Below is a small trained network, with its code and all its weights. Each question gives an input and a class and asks what happens when units are switched off, that is, made to give their printed mean instead of their output.

import numpy as np


def w(rows, s, z=0):
    codes = np.array(rows[::2]) - 128.0
    scale = np.full(codes.shape[1], s)
    scale[-1] = z or s
    return codes * scale


def f(y):
    return y / 2 * (1 + np.tanh(0.7978845608 * (y + 0.044715 * y**3)))


def log_softmax(a):
    a = a - a.max(-1, keepdims=True)
    return a - np.log(np.exp(a).sum(-1, keepdims=True))


def net(x, mask):
    res = np.array(x, float).reshape(1, 7) / 4 @ E
    y = f(res @ A[0][:, :-1].T + A[0][:, -1])
    res = res + np.where(mask, y, B[0][:, -1]) @ B[0][:, :-1]
    return log_softmax(res[-1] @ U[:, :-1].T + U[:, -1])


A, B = {}, {}
E = w([
[130,214,34,94,27],'x0',
[128,129,127,131,128],'x1',
[200,241,149,132,192],'x2',
[128,130,130,126,123],'x3',
[201,66,198,69,47],'x4',
[52,127,175,1,101],'x5',
[189,24,39,61,241],'x6',
],0.0057)
A[0] = w([
[97,105,59,107,190,111],'n0',
[108,169,190,183,83,61],'n1',
[59,22,66,192,62,78],'n2',
[134,143,203,223,96,110],'n3',
[62,166,215,186,102,60],'n4',
[79,170,184,45,146,188],'n5',
[113,153,95,85,104,90],'n6',
[46,40,99,153,108,156],'n7',
[180,163,32,111,41,46],'n8',
[221,78,160,81,42,120],'n9',
[217,244,169,98,210,125],'n10',
[50,141,141,23,161,102],'n11',
[157,121,92,60,179,176],'n12',
[134,161,75,92,93,45],'n13',
[101,83,208,188,179,81],'n14',
[204,109,77,254,108,132],'n15',
[152,142,100,134,64,86],'n16',
[4,138,60,172,177,118],'n17',
[106,99,241,153,209,51],'n18',
[128,173,70,86,91,145],'n19',
[177,90,91,91,159,125],'n20',
[128,131,78,120,72,253],'n21',
[215,88,182,98,75,76],'n22',
[143,124,62,103,152,65],'n23',
[167,92,86,91,157,84],'n24',
[145,156,99,112,89,204],'n25',
[94,179,165,160,80,86],'n26',
[140,161,51,98,70,66],'n27',
[40,181,94,119,204,131],'n28',
[82,77,212,161,171,191],'n29',
],0.0088,0.0054)
B[0] = w([
[110,124,137,165,130,179],'n0',
[66,110,133,131,143,185],'n1',
[104,221,136,60,53,186],'n2',
[117,100,123,159,125,211],'n3',
[71,108,133,147,128,209],'n4',
[181,72,109,150,85,232],'n5',
[135,112,129,94,147,138],'n6',
[130,205,112,136,79,204],'n7',
[131,123,101,72,185,183],'n8',
[170,148,203,164,165,217],'n9',
[102,240,128,103,40,247],'n10',
[145,55,156,73,80,191],'n11',
[83,118,109,180,104,210],'n12',
[106,126,129,71,154,134],'n13',
[141,140,85,77,184,196],'n14',
[177,4,161,82,75,239],'n15',
[114,125,124,107,148,143],'n16',
[179,140,208,138,181,218],'n17',
[129,149,58,71,193,204],'n18',
[143,134,89,137,161,188],'n19',
[71,118,124,165,127,184],'n20',
[151,143,70,195,149,244],'n21',
[135,162,196,125,176,179],'n22',
[89,111,135,115,142,137],'n23',
[71,117,138,134,132,160],'n24',
[141,142,84,168,151,201],'n25',
[73,105,138,139,141,188],'n26',
[110,138,108,73,174,164],'n27',
[175,128,183,141,157,211],'n28',
[156,154,50,160,154,254],'n29',
],0.024,0.005)
U = w([
[105,135,54,77,191,96],'0',
[122,130,110,172,98,248],'1',
[86,194,140,109,51,106],'2',
[129,146,230,157,171,87],'3',
[2,85,128,179,121,92],'4',
[146,45,124,89,60,101],'5',
],0.0081,0.012)

Each question gives the input, the list of numbers given to net, and the class t.
The units are the neurons (one row each of A and B). Each row of codes is followed by its name. A weight is (code - 128) times the scale printed after its matrix; where a second scale follows, it is the last column's (A, B and U).
mask holds one flag per neuron, in row order. A switched-off neuron (its flag False) gives its mean, the last column of its row in B, instead of its output. The means were averaged over made-up inputs and are rounded, as every weight is.
A unit's drop is (log p(t) with every unit on - log p(t) with that unit switched off) / (log p(t) with every unit on - log p(t) with every unit switched off).
The circuit of an input: a set's keep is (log p(t) with only the set's units on - log p(t) with every unit switched off) / (log p(t) with every unit on - log p(t) with every unit switched off). Starting from the 12 units with the biggest drops (on a tie, the unit counted first), units are removed one at a time, each time the one whose removal leaves the highest keep (on an exact tie, the one counted first), for as long as the keep stays at least 0.8.
units of the circuit, in order: the units of the circuit, biggest drop first
unit that matters most: the unit with the biggest drop
top k neurons: the k neurons with the biggest drops, biggest first
drop of u: that unit's drop, to one decimal
input [0,-4,8,1,-8,6,-4], class 2: units of the circuit, in order -> (n10)
input [-7,4,-8,-2,6,8,-5], class 2: top 3 neurons -> (n7, n2, n15)
input [2,0,-3,6,3,8,-1], class 5: top 2 neurons -> (n11, n5)
input [7,0,-5,0,0,-8,-4], class 5: top 4 neurons -> (n15, n29, n18, n14)
input [-3,8,2,4,-5,-6,-7], class 4: top 2 neurons -> (n4, n1)
input [0,6,-1,-2,7,-7,8], class 4: units of the circuit, in order -> (n20, n24)
input [2,0,-6,1,8,-7,7], class 3: top 2 neurons -> (n9, n22)
input [8,3,-8,4,-4,3,-3], class 0: units of the circuit, in order -> (n8, n27)
input [-4,5,5,-2,-3,-2,6], class 4: units of the circuit, in order -> (n12, n20)
input [-2,2,1,-3,4,3,-7], class 4: units of the circuit, in order -> (n4, n1)
input [5,5,-1,-5,4,3,-7], class 4: units of the circuit, in order -> (n26, n1)
input [7,-6,-8,7,-7,1,-1], class 2: top 4 neurons -> (n2, n7, n29, n18)
input [-2,-4,5,-3,-4,7,-1], class 5: units of the circuit, in order -> (n11, n5)
input [5,6,1,-3,-8,4,0], class 3: units of the circuit, in order -> (n17)
input [-2,5,0,6,-8,7,-5], class 3: top 3 neurons -> (n17, n28, n15)
input [8,6,6,5,-3,-4,3], class 0: top 2 neurons -> (n8, n27)
input [3,2,5,1,2,-2,-1], class 2: top 2 neurons -> (n10, n29)
input [-2,2,3,1,-3,-5,5], class 4: units of the circuit, in order -> (n20, n12, n24)
input [4,-8,3,-5,-2,7,1], class 5: top 3 neurons -> (n11, n5, n29)
input [1,-7,-3,-1,2,-7,-2], class 5: unit that matters most -> n15
input [-3,-8,-8,1,2,-3,8], class 2: top 2 neurons -> (n2, n7)
input [-8,-6,8,-6,6,-2,1], class 0: top 2 neurons -> (n18, n14)
input [-5,8,8,-3,8,6,7], class 2: drop of n10 -> 1.4
